Below are the code and all the weights of a small trained network. Each question names an input and a class and asks about switching units off, where a switched-off unit gives its printed mean instead of its output.

import numpy as np


def w(rows, s, z=0):
    codes = np.array(rows[::2]) - 128.0
    scale = np.full(codes.shape[1], s)
    scale[-1] = z or s
    return codes * scale


def f(y):
    return y / 2 * (1 + np.tanh(0.7978845608 * (y + 0.044715 * y**3)))


def log_softmax(a):
    a = a - a.max(-1, keepdims=True)
    return a - np.log(np.exp(a).sum(-1, keepdims=True))


def net(x, mask):
    res = np.array(x, float).reshape(1, 4) / 4 @ E
    y = f(res @ A[0][:, :-1].T + A[0][:, -1])
    res = res + np.where(mask, y, B[0][:, -1]) @ B[0][:, :-1]
    return log_softmax(res[-1] @ U[:, :-1].T + U[:, -1])


A, B = {}, {}
E = w([
[177,158,188,248,169,118],'x0',
[172,119,48,142,216,133],'x1',
[131,121,126,131,123,124],'x2',
[153,13,178,125,152,234],'x3',
],0.014)
A[0] = w([
[140,147,224,202,101,129,133],'N1',
[121,75,171,160,180,153,111],'N2',
[41,144,166,90,43,93,222],'N3',
[154,98,59,15,190,108,137],'N4',
[110,147,50,84,127,141,193],'N5',
[219,23,125,154,176,202,156],'N6',
[236,110,175,220,190,132,123],'N7',
[139,135,42,134,185,89,144],'N8',
[101,154,215,136,24,147,254],'N9',
[149,72,222,88,102,203,146],'N10',
[123,165,68,103,40,96,236],'N11',
[104,81,88,60,139,144,173],'N12',
[171,249,105,158,225,30,222],'N13',
[120,140,56,77,109,64,171],'N14',
[105,116,122,74,19,158,165],'N15',
[164,204,135,188,101,94,141],'N16',
[181,117,45,146,186,144,190],'N17',
[76,67,162,26,100,139,168],'N18',
],0.013,0.008)
B[0] = w([
[179,159,118,208,145,70,199],'N1',
[125,194,150,107,219,148,183],'N2',
[96,148,215,75,172,67,208],'N3',
[105,90,48,138,150,165,192],'N4',
[85,161,83,136,146,209,178],'N5',
[171,163,127,32,173,164,247],'N6',
[170,230,178,99,117,87,225],'N7',
[158,151,45,140,64,151,180],'N8',
[142,106,203,138,185,2,222],'N9',
[246,74,123,128,205,119,219],'N10',
[46,209,159,75,126,131,199],'N11',
[82,48,115,124,155,200,185],'N12',
[126,166,138,154,38,126,251],'N13',
[99,221,93,151,172,167,187],'N14',
[111,110,184,58,126,134,187],'N15',
[174,106,129,194,46,61,194],'N16',
[101,195,95,88,103,222,198],'N17',
[151,88,179,29,137,144,203],'N18',
],0.01,0.024)
U = w([
[93,203,164,73,146,134,241],'0',
[131,14,181,87,114,170,193],'1',
[118,101,153,169,45,50,107],'2',
[189,121,139,154,157,107,3],'3',
[18,147,70,159,113,182,80],'4',
[146,57,72,106,130,222,74],'5',
[203,124,89,160,9,158,130],'6',
],0.014,0.0024)

Each question gives the input, the list of numbers given to net, and the class t.
The units are the neurons (one row each of A and B). Each row of codes is followed by its name. A weight is (code - 128) times the scale printed after its matrix; where a second scale follows, it is the last column's (A, B and U).
mask holds one flag per neuron, in row order. A switched-off neuron (its flag False) gives its mean, the last column of its row in B, instead of its output. The means were averaged over made-up inputs and are rounded, as every weight is.
A unit's drop is (log p(t) with every unit on - log p(t) with that unit switched off) / (log p(t) with every unit on - log p(t) with every unit switched off).
most important unit: the unit with the biggest drop
k most important neurons: the k neurons with the biggest drops, biggest first
drop when u is switched off: that unit's drop, to one decimal
input [-1,8,8,0], class 4: most important unit => N10
input [1,-1,-8,-8], class 2: 3 most important neurons => N16, N6, N13
input [2,-1,-7,0], class 2: 2 most important neurons => N6, N10
input [1,-6,4,8], class 3: 2 most important neurons => N10, N1
input [1,-1,-6,-8], class 2: 3 most important neurons => N16, N6, N13
input [2,0,-2,5], class 3: 3 most important neurons => N10, N11, N3
input [6,1,-2,-1], class 6: 2 most important neurons => N9, N3
input [4,1,-6,0], class 6: drop when N3 is switched off => 0.2
input [1,0,-7,-8], class 2: drop when N17 is switched off => 0.1
input [-7,1,-8,-5], class 4: drop when N4 is switched off => 0.2
input [-8,1,-3,-1], class 4: drop when N4 is switched off => 0.3
